Here is a tiny trained network, its code and every weight. The questions are about switching its units off for an input and a target symbol, where a switched-off unit gives its printed mean instead of its output.

import numpy as np


def w(rows, s, z=0):
    codes = np.array(rows[::2]) - 128.0
    scale = np.full(codes.shape[1], s)
    scale[-1] = z or s
    return codes * scale


def f(y):
    return y / 2 * (1 + np.tanh(0.7978845608 * (y + 0.044715 * y**3)))


def softmax(a):
    e = np.exp(a - a.max(-1, keepdims=True))
    return e / e.sum(-1, keepdims=True)


def log_softmax(a):
    a = a - a.max(-1, keepdims=True)
    return a - np.log(np.exp(a).sum(-1, keepdims=True))


def net(x, mask):
    ids = ['γηθμξψω'.index(c) for c in x.split()]
    T = len(ids)
    res = E[ids] + P[:T]
    u = 0
    for l in range(3):
        q, k, v = (res @ M[l].T for M in (Q, K, V))
        z = softmax(np.where(np.tri(T) > 0, q @ k.T / 3**0.5, -1e9)) @ v
        res = res + np.where(mask[u], z, O[l][:, -1]) @ O[l][:, :-1]
        u += 1
        y = f(res @ A[l][:, :-1].T + A[l][:, -1])
        res = res + np.where(mask[u : u + 4], y, B[l][:, -1]) @ B[l][:, :-1]
        u += 4
    return log_softmax(res[-1] @ U[:, :-1].T + U[:, -1])


Q, K, V, O, A, B = {}, {}, {}, {}, {}, {}
E = w([
[174,73,125,139,49,160,127,146,185,34],'γ',
[175,120,105,158,198,121,248,125,4,152],'η',
[161,124,198,219,140,251,186,146,110,133],'θ',
[179,176,140,109,131,94,116,127,120,60],'μ',
[143,155,196,77,148,161,168,64,167,137],'ξ',
[181,113,217,136,132,95,74,140,131,106],'ψ',
[84,94,108,73,87,133,104,141,55,115],'ω',
],0.019)
P = w([
[254,176,75,169,40,109,235,163,94,193],'0',
[205,193,91,161,66,110,199,152,107,163],'1',
[159,164,85,144,80,94,177,151,142,142],'2',
[125,153,86,125,118,116,127,127,160,104],'3',
[120,156,100,113,154,143,99,113,166,82],'4',
[117,172,107,74,208,170,86,109,164,75],'5',
],0.0089)
Q[0] = w([
[42,114,118,197,185,186,86,184,86,156],'0.h1',
[134,95,95,109,138,82,121,75,71,114],'0.h1',
[233,71,95,76,85,118,74,133,97,2],'0.h1',
],0.0081)
K[0] = w([
[130,32,80,254,117,140,163,172,111,94],'0.h1',
[153,107,109,61,146,53,145,158,105,142],'0.h1',
[63,112,89,108,175,82,17,98,145,102],'0.h1',
],0.0093)
V[0] = w([
[76,158,104,167,223,79,99,144,149,178],'0.h1',
[162,203,171,3,93,168,87,155,179,192],'0.h1',
[123,78,80,125,109,170,111,138,156,42],'0.h1',
],0.0048)
O[0] = w([
[42,212,133,182,178,91,74,60,200,107,2],'0.h1',
[140,179,220,201,92,41,122,74,2,148,161],'0.h1',
[115,204,226,38,147,162,215,135,110,171,152],'0.h1',
],0.0081,0.0052)
A[0] = w([
[68,173,49,157,46,64,78,90,220,65,217],'0.n1',
[101,156,73,74,214,143,173,115,253,138,59],'0.n2',
[86,50,56,28,132,49,73,159,126,132,1],'0.n3',
[117,114,179,49,111,42,71,124,128,165,100],'0.n4',
],0.0061,0.0034)
B[0] = w([
[168,181,166,162,192,36,143,182,53,131,246],'0.n1',
[60,114,242,76,83,75,1,60,234,68,58],'0.n2',
[47,107,79,86,181,53,164,60,84,142,84],'0.n3',
[128,93,222,189,216,152,16,67,86,87,195],'0.n4',
],0.0083,0.0013)
Q[1] = w([
[238,203,190,85,129,181,164,156,118,39],'1.h1',
[169,81,206,56,70,254,113,159,150,178],'1.h1',
[178,141,146,180,86,29,57,158,81,64],'1.h1',
],0.0096)
K[1] = w([
[74,138,157,96,228,134,99,88,129,117],'1.h1',
[61,199,131,119,163,159,149,167,144,72],'1.h1',
[60,132,153,10,93,72,71,78,98,165],'1.h1',
],0.011)
V[1] = w([
[167,151,124,30,4,62,119,91,142,39],'1.h1',
[159,102,174,147,113,130,130,82,254,169],'1.h1',
[178,244,103,207,159,40,248,73,121,178],'1.h1',
],0.005)
O[1] = w([
[149,103,114,91,180,112,163,135,178,112,254],'1.h1',
[179,191,201,56,180,156,142,206,204,147,77],'1.h1',
[139,247,75,83,130,156,68,108,177,155,203],'1.h1',
],0.011,0.0053)
A[1] = w([
[39,82,140,98,136,160,140,117,81,176,164],'1.n1',
[181,86,102,89,114,98,144,49,233,137,163],'1.n2',
[135,170,114,163,120,148,52,123,143,87,74],'1.n3',
[156,87,118,221,81,59,118,3,187,73,2],'1.n4',
],0.007,0.0053)
B[1] = w([
[159,161,59,241,101,16,101,94,221,25,153],'1.n1',
[48,149,162,105,213,58,121,93,126,5,255],'1.n2',
[140,24,118,151,58,251,149,12,236,83,146],'1.n3',
[69,95,96,42,117,3,176,187,142,135,154],'1.n4',
],0.0067,0.0056)
Q[2] = w([
[32,65,1,38,127,84,121,195,76,147],'2.h1',
[39,102,111,99,189,132,128,3,136,80],'2.h1',
[187,111,212,121,114,8,45,133,198,21],'2.h1',
],0.0082)
K[2] = w([
[127,121,80,69,111,81,239,149,14,84],'2.h1',
[121,171,41,90,32,68,101,37,190,49],'2.h1',
[58,68,254,110,149,93,83,25,156,58],'2.h1',
],0.0075)
V[2] = w([
[17,243,134,33,122,217,166,143,163,116],'2.h1',
[202,86,83,103,181,171,35,215,147,117],'2.h1',
[175,154,1,68,88,131,152,142,73,122],'2.h1',
],0.0055)
O[2] = w([
[124,149,208,124,109,89,130,90,26,84,15],'2.h1',
[97,2,138,212,172,180,93,153,128,199,164],'2.h1',
[129,101,126,137,203,185,175,15,153,140,254],'2.h1',
],0.0095,0.0052)
A[2] = w([
[185,145,161,116,65,168,166,183,103,157,1],'2.n1',
[2,74,131,79,110,141,115,113,82,133,152],'2.n2',
[134,61,110,175,152,148,167,91,39,154,129],'2.n3',
[108,104,120,104,167,68,145,140,100,192,202],'2.n4',
],0.0094,0.005)
B[2] = w([
[17,187,120,165,202,145,225,105,181,117,193],'2.n1',
[254,176,88,172,88,153,177,245,49,99,131],'2.n2',
[196,158,155,108,103,21,129,135,123,121,254],'2.n3',
[136,187,97,104,59,200,183,66,41,107,150],'2.n4',
],0.0082,0.0073)
U = w([
[139,126,201,124,158,86,164,114,120,94,1],'γ',
[156,152,149,94,54,182,120,102,101,139,105],'η',
[66,216,129,147,98,154,161,126,95,139,160],'θ',
[75,153,110,181,232,120,73,49,126,34,113],'μ',
[168,238,178,98,39,69,131,133,154,94,5],'ξ',
[158,198,128,125,144,88,75,193,159,132,183],'ψ',
[126,149,88,118,81,69,154,137,2,134,239],'ω',
],0.0069,0.0053)

Each question gives the input, a string of symbols that net reads in full, and the target symbol t.
The units are the heads (3 rows each of Q, K, V and O) and the neurons (one row each of A and B). Each row of codes is followed by its name. A weight is (code - 128) times the scale printed after its matrix; where a second scale follows, it is the last column's (O, A, B and U).
mask holds one flag per unit, layer by layer, with each layer's heads first. A switched-off unit (its flag False) gives its mean, the last column of its rows in O or B, instead of its output. The means were averaged over made-up inputs and are rounded, as every weight is.
A unit's drop is (log p(t) with every unit on - log p(t) with that unit switched off) / (log p(t) with every unit on - log p(t) with every unit switched off).
The circuit of an input: a set's keep is (log p(t) with only the set's units on - log p(t) with every unit switched off) / (log p(t) with every unit on - log p(t) with every unit switched off). Starting from the 12 units with the biggest drops (on a tie, the unit counted first), units are removed one at a time, each time the one whose removal leaves the highest keep (on an exact tie, the one counted first), for as long as the keep stays at least 0.8.
circuit, biggest first: the units of the circuit, biggest drop first
unit that matters most: the unit with the biggest drop
top k neurons: the k neurons with the biggest drops, biggest first
drop when u is switched off: that unit's drop, to one decimal
input γ γ θ ω ψ, target ω: top 3 neurons : (1.n4, 2.n4, 0.n3)
input ξ μ μ, target ξ: unit that matters most : 0.n1
input ψ ψ ξ, target ξ: top 3 neurons : (1.n2, 0.n1, 2.n1)
input ψ μ ψ ω ω γ, target ω: circuit, biggest first : (1.h1, 2.n2)
input θ μ μ γ γ γ, target γ: circuit, biggest first : (0.h1, 1.h1)
input μ ξ θ γ, target ξ: circuit, biggest first : (2.h1, 1.h1)
input γ ξ ψ γ ξ, target ψ: top 2 neurons : (0.n4, 1.n3)
input μ ω ω, target μ: circuit, biggest first : (1.n1, 2.h1, 1.h1)
input γ ω γ ω γ, target ω: circuit, biggest first : (1.h1, 1.n4)
input μ γ γ, target μ: circuit, biggest first : (1.h1, 2.h1)
input ψ γ ξ γ γ θ, target θ: circuit, biggest first : (1.h1, 2.n1, 1.n2)
input γ γ ψ γ μ, target ψ: top 3 neurons : (0.n4, 0.n1, 0.n2)
input μ η γ γ η, target μ: circuit, biggest first : (0.h1, 2.h1)
input γ ψ η γ η γ, target η: top neuron : (1.n1)
input ψ ω γ μ ω, target μ: circuit, biggest first : (2.h1, 1.n1, 1.h1)
input ξ η μ ψ γ μ, target ψ: circuit, biggest first : (0.n4, 2.h1)
input ξ ω ψ, target ω: circuit, biggest first : (1.h1, 1.n4, 2.n4)
input γ μ γ, target μ: circuit, biggest first : (1.h1, 1.n2)
input μ ψ γ ψ μ γ, target ψ: top 2 neurons : (0.n4, 0.n1)
input μ ξ ω γ ξ μ, target ξ: circuit, biggest first : (2.h1)
input ψ ω γ ψ ψ ψ, target ψ: drop when 2.h1 is switched off : 1.3
input η γ γ γ, target γ: drop when 0.h1 is switched off : 0.7
input μ μ μ, target μ: drop when 1.h1 is switched off : 0.7
input γ η ψ θ γ γ, target θ: drop when 1.h1 is switched off : 0.8
